[[-1.79  1.08 -0.55 -1.25]
 [-0.51 -0.62  0.02  0.78]
 [-0.06  0.02  1.31 -2.13]
 [-1.28  0.30 -1.94 -0.60]
 [-0.73 -0.74 -1.24 -0.76]
 [-1.44  0.76 -0.07  0.61]
 [-3.33 -0.73 -4.19 -1.03]
 [-2.69 -0.42  2.70 -0.54]
 [-0.41 -1.24 -1.94 -0.38]
 [ 1.26  0.36  3.17  5.45]
 [ 0.92 -1.17  2.13  0.47]
 [ 0.58  0.44  1.95  1.48]]
|
[[ 1.26  0.36  3.17  5.45]
 [ 0.92 -1.17  2.13  0.47]
 [ 0.58  0.44  1.95  1.48]
 [-0.06  0.02  1.31 -2.13]
 [-0.41 -1.24 -1.94 -0.38]
 [-0.51 -0.62  0.02  0.78]
 [-0.73 -0.74 -1.24 -0.76]
 [-1.28  0.30 -1.94 -0.60]
 [-1.44  0.76 -0.07  0.61]
 [-1.79  1.08 -0.55 -1.25]
 [-2.69 -0.42  2.70 -0.54]
 [-3.33 -0.73 -4.19 -1.03]]

[[-1.42  1.09  0.30  1.11  0.36 -1.72  0.40 -0.30 -0.25  2.21  0.29 -4.09]
 [-1.26  2.07  1.32 -0.33  0.74 -0.24  0.98 -0.30  3.13 -2.06 -3.72  4.73]
 [ 5.09  1.17 -0.57 -0.77 -0.20  1.75 -0.57 -2.19  1.70 -0.05 -3.10  4.71]
 [-1.51 -0.67  0.19  0.23 -1.24 -1.88  0.12 -0.84 -1.70  1.30  0.76 -1.18]
 [-3.70  1.79  1.29  0.80  1.49 -1.24  1.10  1.23  1.86 -0.51 -1.03 -1.50]
 [ 5.53 -1.28 -1.89 -0.44 -0.13  2.80 -1.50 -0.29 -1.17  0.90  1.60 -0.75]
 [-2.51 -2.71 -0.12 -0.48 -1.13 -0.33 -0.13  1.32 -2.37 -1.21  2.87 -0.34]
 [ 1.72 -2.54 -1.37 -0.47 -0.12  2.17 -1.06  1.59 -1.96 -0.56  3.49 -1.80]]
|
[[ 5.53 -1.28 -1.89 -0.44 -0.13  2.80 -1.50 -0.29 -1.17  0.90  1.60 -0.75]
 [ 5.09  1.17 -0.57 -0.77 -0.20  1.75 -0.57 -2.19  1.70 -0.05 -3.10  4.71]
 [ 1.72 -2.54 -1.37 -0.47 -0.12  2.17 -1.06  1.59 -1.96 -0.56  3.49 -1.80]
 [-1.26  2.07  1.32 -0.33  0.74 -0.24  0.98 -0.30  3.13 -2.06 -3.72  4.73]
 [-1.42  1.09  0.30  1.11  0.36 -1.72  0.40 -0.30 -0.25  2.21  0.29 -4.09]
 [-1.51 -0.67  0.19  0.23 -1.24 -1.88  0.12 -0.84 -1.70  1.30  0.76 -1.18]
 [-2.51 -2.71 -0.12 -0.48 -1.13 -0.33 -0.13  1.32 -2.37 -1.21  2.87 -0.34]
 [-3.70  1.79  1.29  0.80  1.49 -1.24  1.10  1.23  1.86 -0.51 -1.03 -1.50]]

[[-0.51 -1.01 -0.73 -0.86 -1.12 -0.06 -1.06 -1.32 -0.57 -0.18 -0.42 -1.17]
 [-2.02  2.79  2.23 -3.06  2.79  3.38  3.33  0.75  1.22  3.65 -2.45  3.98]
 [-0.86 -0.70 -0.14  0.19 -1.48 -0.51  0.11 -0.97  0.12  0.38  1.06 -1.51]
 [-0.56 -0.78 -0.21 -0.43 -1.32  0.40 -0.45 -1.46  0.08  0.70  0.57 -1.35]
 [ 1.04  0.90  0.87  0.00  1.30  1.77  0.44  0.70  0.64  1.03 -0.02  1.48]
 [-0.81  1.20  1.13 -1.49  1.23  1.90  1.39  0.26  0.64  1.93 -1.22  1.81]
 [-0.48  0.17 -1.31 -2.14  1.55 -1.00 -1.32  0.33 -1.77 -2.36 -3.85  1.63]
 [-1.02 -0.88 -1.02 -0.95 -0.90 -1.09 -0.93 -1.00 -0.96 -1.06 -0.92 -0.93]]
|
[[ 1.04  0.90  0.87  0.00  1.30  1.77  0.44  0.70  0.64  1.03 -0.02  1.48]
 [-0.48  0.17 -1.31 -2.14  1.55 -1.00 -1.32  0.33 -1.77 -2.36 -3.85  1.63]
 [-0.51 -1.01 -0.73 -0.86 -1.12 -0.06 -1.06 -1.32 -0.57 -0.18 -0.42 -1.17]
 [-0.56 -0.78 -0.21 -0.43 -1.32  0.40 -0.45 -1.46  0.08  0.70  0.57 -1.35]
 [-0.81  1.20  1.13 -1.49  1.23  1.90  1.39  0.26  0.64  1.93 -1.22  1.81]
 [-0.86 -0.70 -0.14  0.19 -1.48 -0.51  0.11 -0.97  0.12  0.38  1.06 -1.51]
 [-1.02 -0.88 -1.02 -0.95 -0.90 -1.09 -0.93 -1.00 -0.96 -1.06 -0.92 -0.93]
 [-2.02  2.79  2.23 -3.06  2.79  3.38  3.33  0.75  1.22  3.65 -2.45  3.98]]

[[-0.01 -0.73  2.84 -1.25 -0.71]
 [-0.50  0.28 -1.79  2.96  1.87]
 [-1.67  2.47 -0.86  0.18 -3.86]
 [-2.58  1.68  0.68  0.41 -2.81]
 [-2.05  1.49 -0.09 -0.53 -4.61]]
|
[[-0.01 -0.73  2.84 -1.25 -0.71]
 [-0.50  0.28 -1.79  2.96  1.87]
 [-1.67  2.47 -0.86  0.18 -3.86]
 [-2.05  1.49 -0.09 -0.53 -4.61]
 [-2.58  1.68  0.68  0.41 -2.81]]

[[ 2.47 -3.52  1.79  2.24]
 [-0.01  0.12  1.16 -0.10]
 [-2.56  3.53 -1.87 -2.22]
 [ 3.26 -4.50  2.39  2.75]]
|
[[ 3.26 -4.50  2.39  2.75]
 [ 2.47 -3.52  1.79  2.24]
 [-0.01  0.12  1.16 -0.10]
 [-2.56  3.53 -1.87 -2.22]]

[[ 3.53  0.27  0.03 -1.35  1.45]
 [-2.12 -0.72 -0.93  2.52 -1.74]
 [-0.40 -1.00 -1.67 -0.25  2.16]
 [-1.32  1.06  2.16 -0.37 -2.02]
 [-2.10 -0.79 -1.08  2.34 -1.69]
 [-1.34  1.40  2.82 -0.37 -2.11]
 [-0.82  2.78  4.71 -0.83 -2.14]
 [ 3.16  0.20 -0.04 -1.32  1.25]
 [-0.70  2.14  3.75 -0.82 -1.99]]
|
[[ 3.53  0.27  0.03 -1.35  1.45]
 [ 3.16  0.20 -0.04 -1.32  1.25]
 [-0.40 -1.00 -1.67 -0.25  2.16]
 [-0.70  2.14  3.75 -0.82 -1.99]
 [-0.82  2.78  4.71 -0.83 -2.14]
 [-1.32  1.06  2.16 -0.37 -2.02]
 [-1.34  1.40  2.82 -0.37 -2.11]
 [-2.10 -0.79 -1.08  2.34 -1.69]
 [-2.12 -0.72 -0.93  2.52 -1.74]]

[[2.15 3.37 2.64]
 [1.11 1.58 4.29]
 [2.80 3.04 1.85]
 [2.24 2.48 2.63]
 [2.77 4.69 2.09]
 [1.73 5.43 2.97]
 [3.28 2.48 1.90]
 [1.82 1.83 3.75]
 [3.14 1.69 2.13]
 [1.68 1.17 4.10]
 [2.00 5.05 3.02]
 [2.68 1.96 2.21]]
|
[[3.28 2.48 1.90]
 [3.14 1.69 2.13]
 [2.80 3.04 1.85]
 [2.77 4.69 2.09]
 [2.68 1.96 2.21]
 [2.24 2.48 2.63]
 [2.15 3.37 2.64]
 [2.00 5.05 3.02]
 [1.82 1.83 3.75]
 [1.73 5.43 2.97]
 [1.68 1.17 4.10]
 [1.11 1.58 4.29]]

[[-1.53 -1.26 -1.05 -0.92 -1.26 -1.42 -1.05 -1.14 -1.20]
 [ 2.91  1.20 -3.94 -3.07  0.34  3.29 -4.51 -1.78 -1.49]
 [-0.98  1.28  0.48 -2.55 -0.72 -2.57 -4.73  2.06 -4.81]
 [-1.48 -1.77 -1.84 -1.98 -1.62 -1.74 -1.80 -1.80 -1.93]
 [-2.24 -1.55 -1.29 -1.32 -1.57 -2.07 -1.98 -1.54 -1.72]
 [-2.21 -1.37 -0.52 -0.50 -1.37 -1.98 -0.85 -0.98 -1.02]
 [ 2.14  0.17 -3.23 -2.77  0.03  1.97 -3.01 -1.73 -1.51]
 [-5.14 -1.76  2.88  1.86 -1.74 -5.01  1.42  0.85 -0.42]]
|
[[ 2.91  1.20 -3.94 -3.07  0.34  3.29 -4.51 -1.78 -1.49]
 [ 2.14  0.17 -3.23 -2.77  0.03  1.97 -3.01 -1.73 -1.51]
 [-0.98  1.28  0.48 -2.55 -0.72 -2.57 -4.73  2.06 -4.81]
 [-1.48 -1.77 -1.84 -1.98 -1.62 -1.74 -1.80 -1.80 -1.93]
 [-1.53 -1.26 -1.05 -0.92 -1.26 -1.42 -1.05 -1.14 -1.20]
 [-2.21 -1.37 -0.52 -0.50 -1.37 -1.98 -0.85 -0.98 -1.02]
 [-2.24 -1.55 -1.29 -1.32 -1.57 -2.07 -1.98 -1.54 -1.72]
 [-5.14 -1.76  2.88  1.86 -1.74 -5.01  1.42  0.85 -0.42]]
---
[[-1.25  3.47 -1.19]
 [-1.79 -1.89 -1.48]
 [ 3.27 -5.26  5.47]]
|
[[-1.25  3.47]
 [-1.79 -1.89]
 [ 3.27 -5.26]]

[[-1.59  1.16  0.99 -2.33]
 [ 3.10 -0.64 -0.69  5.28]
 [ 4.28  3.66  2.96  1.34]]
|
[[-1.59  1.16]
 [ 3.10 -0.64]
 [ 4.28  3.66]]

[[ 0.90 -0.01  0.76]
 [ 0.94 -2.06  5.43]
 [-1.72  0.98 -1.15]
 [-2.82 -3.02 -0.59]]
|
[[ 0.90 -0.01]
 [ 0.94 -2.06]
 [-1.72  0.98]]

[[ 3.56  0.42  2.70 -4.63  4.54]
 [-4.22  0.75 -2.23  0.08 -1.07]
 [-2.89  0.61 -1.65  0.17 -0.75]]
|
[[ 3.56  0.42]
 [-4.22  0.75]
 [-2.89  0.61]]

[[ 0.44  0.52]
 [-1.86  4.61]
 [ 2.05 -1.42]
 [ 2.51  0.11]
 [ 1.02 -3.57]]
|
[[ 0.44  0.52]
 [-1.86  4.61]
 [ 2.05 -1.42]]

[[-0.01 -4.14  4.29  3.23]
 [-1.48 -2.05  3.80  2.07]
 [ 0.53 -1.33  1.63  0.12]]
|
[[-0.01 -4.14]
 [-1.48 -2.05]
 [ 0.53 -1.33]]
